[[ -4  36  23   5 -11]
 [  4 -31   5   1  14]
 [  5  27  13   0  -2]
 [  3   6 -20  16  28]]
->
[[ -4  36]
 [  4 -31]]

[[-18  26  17]
 [-37 -36  11]
 [ 38   6 -13]]
->
[[-18  26]
 [-37 -36]]

[[-36 -39 -23]
 [  8 -15   1]]
->
[[-36 -39]
 [  8 -15]]

[[  2 -44]
 [ -3 -43]
 [  1 -23]]
->
[[  2 -44]
 [ -3 -43]]

[[ 36 -46  -3  12]
 [-24  22  -8 -12]]
->
[[ 36 -46]
 [-24  22]]

[[-41 -21]
 [  0  -1]
 [ -2  -2]]
->
[[-41 -21]
 [  0  -1]]

[[  9  25 -25]
 [-17  -4  -6]
 [-39 -11  14]
 [ -8 -15  -5]]
->
[[  9  25]
 [-17  -4]]
---
[[-13 -27  38  -3  21]
 [ 13  37 -34  -7 -30]
 [ 16  29 -31 -11 -27]
 [ 16  11  23 -37  -4]
 [  2   1  34 -32  -3]]
->
[[  2   1  34 -32  -3]
 [ 16  11  23 -37  -4]
 [ 16  29 -31 -11 -27]
 [ 13  37 -34  -7 -30]
 [-13 -27  38  -3  21]]

[[ -2  -8 -40  25]
 [ 11  24 -46  20]
 [  7   8 -34  -4]
 [ 10  24 -46  18]
 [  1   4 -34   1]]
->
[[  1   4 -34   1]
 [ 10  24 -46  18]
 [  7   8 -34  -4]
 [ 11  24 -46  20]
 [ -2  -8 -40  25]]

[[ 20  -2 -16 -33 -43 -25 -47 -42]
 [ -5  40   3 -23  35  -7 -24 -30]
 [-30   7  18 -47   6  17  21  24]]
->
[[-30   7  18 -47   6  17  21  24]
 [ -5  40   3 -23  35  -7 -24 -30]
 [ 20  -2 -16 -33 -43 -25 -47 -42]]

[[ -9 -11  -4   9 -39  -5  12   5 -34   5]
 [-14  -3  -3  14  -5 -20  23   9 -15   3]]
->
[[-14  -3  -3  14  -5 -20  23   9 -15   3]
 [ -9 -11  -4   9 -39  -5  12   5 -34   5]]

[[-26  32  19  27  31]
 [ -6 -29  42  12 -33]
 [  3 -23  34   5 -30]
 [ 25 -39 -31 -26 -36]
 [ 13 -12 -34 -24  -4]]
->
[[ 13 -12 -34 -24  -4]
 [ 25 -39 -31 -26 -36]
 [  3 -23  34   5 -30]
 [ -6 -29  42  12 -33]
 [-26  32  19  27  31]]

[[ -3   8   8  16 -12  -6   0 -31]
 [  2  15  10 -15 -22  16 -11  33]
 [ 12   3  -7  18  -8 -42 -10   0]]
->
[[ 12   3  -7  18  -8 -42 -10   0]
 [  2  15  10 -15 -22  16 -11  33]
 [ -3   8   8  16 -12  -6   0 -31]]

[[-13 -17 -46 -18 -18 -10  14   0   6]
 [ 26  32  25  18  28  17  11   1  10]
 [ 18  19  26  14  17  10 -10   1  -3]
 [  9  11   7   7  10   5  44   1  30]
 [  8   7 -21  -1   5   4  42  -3  24]]
->
[[  8   7 -21  -1   5   4  42  -3  24]
 [  9  11   7   7  10   5  44   1  30]
 [ 18  19  26  14  17  10 -10   1  -3]
 [ 26  32  25  18  28  17  11   1  10]
 [-13 -17 -46 -18 -18 -10  14   0   6]]

[[ 18   8 -24   8]
 [  0 -15 -28   6]
 [ 10 -11  11  -9]
 [  4  17   1 -13]
 [ 17 -28   3 -22]
 [  4  20  -3  14]
 [  3  -6   7  13]
 [-13 -13 -12  16]
 [  4 -22  19   4]
 [ 20  23  22  -3]
 [ -8  12   7 -17]
 [-12   3 -48 -21]]
->
[[-12   3 -48 -21]
 [ -8  12   7 -17]
 [ 20  23  22  -3]
 [  4 -22  19   4]
 [-13 -13 -12  16]
 [  3  -6   7  13]
 [  4  20  -3  14]
 [ 17 -28   3 -22]
 [  4  17   1 -13]
 [ 10 -11  11  -9]
 [  0 -15 -28   6]
 [ 18   8 -24   8]]

[[  8 -27  38]
 [ -3 -14  43]]
->
[[ -3 -14  43]
 [  8 -27  38]]
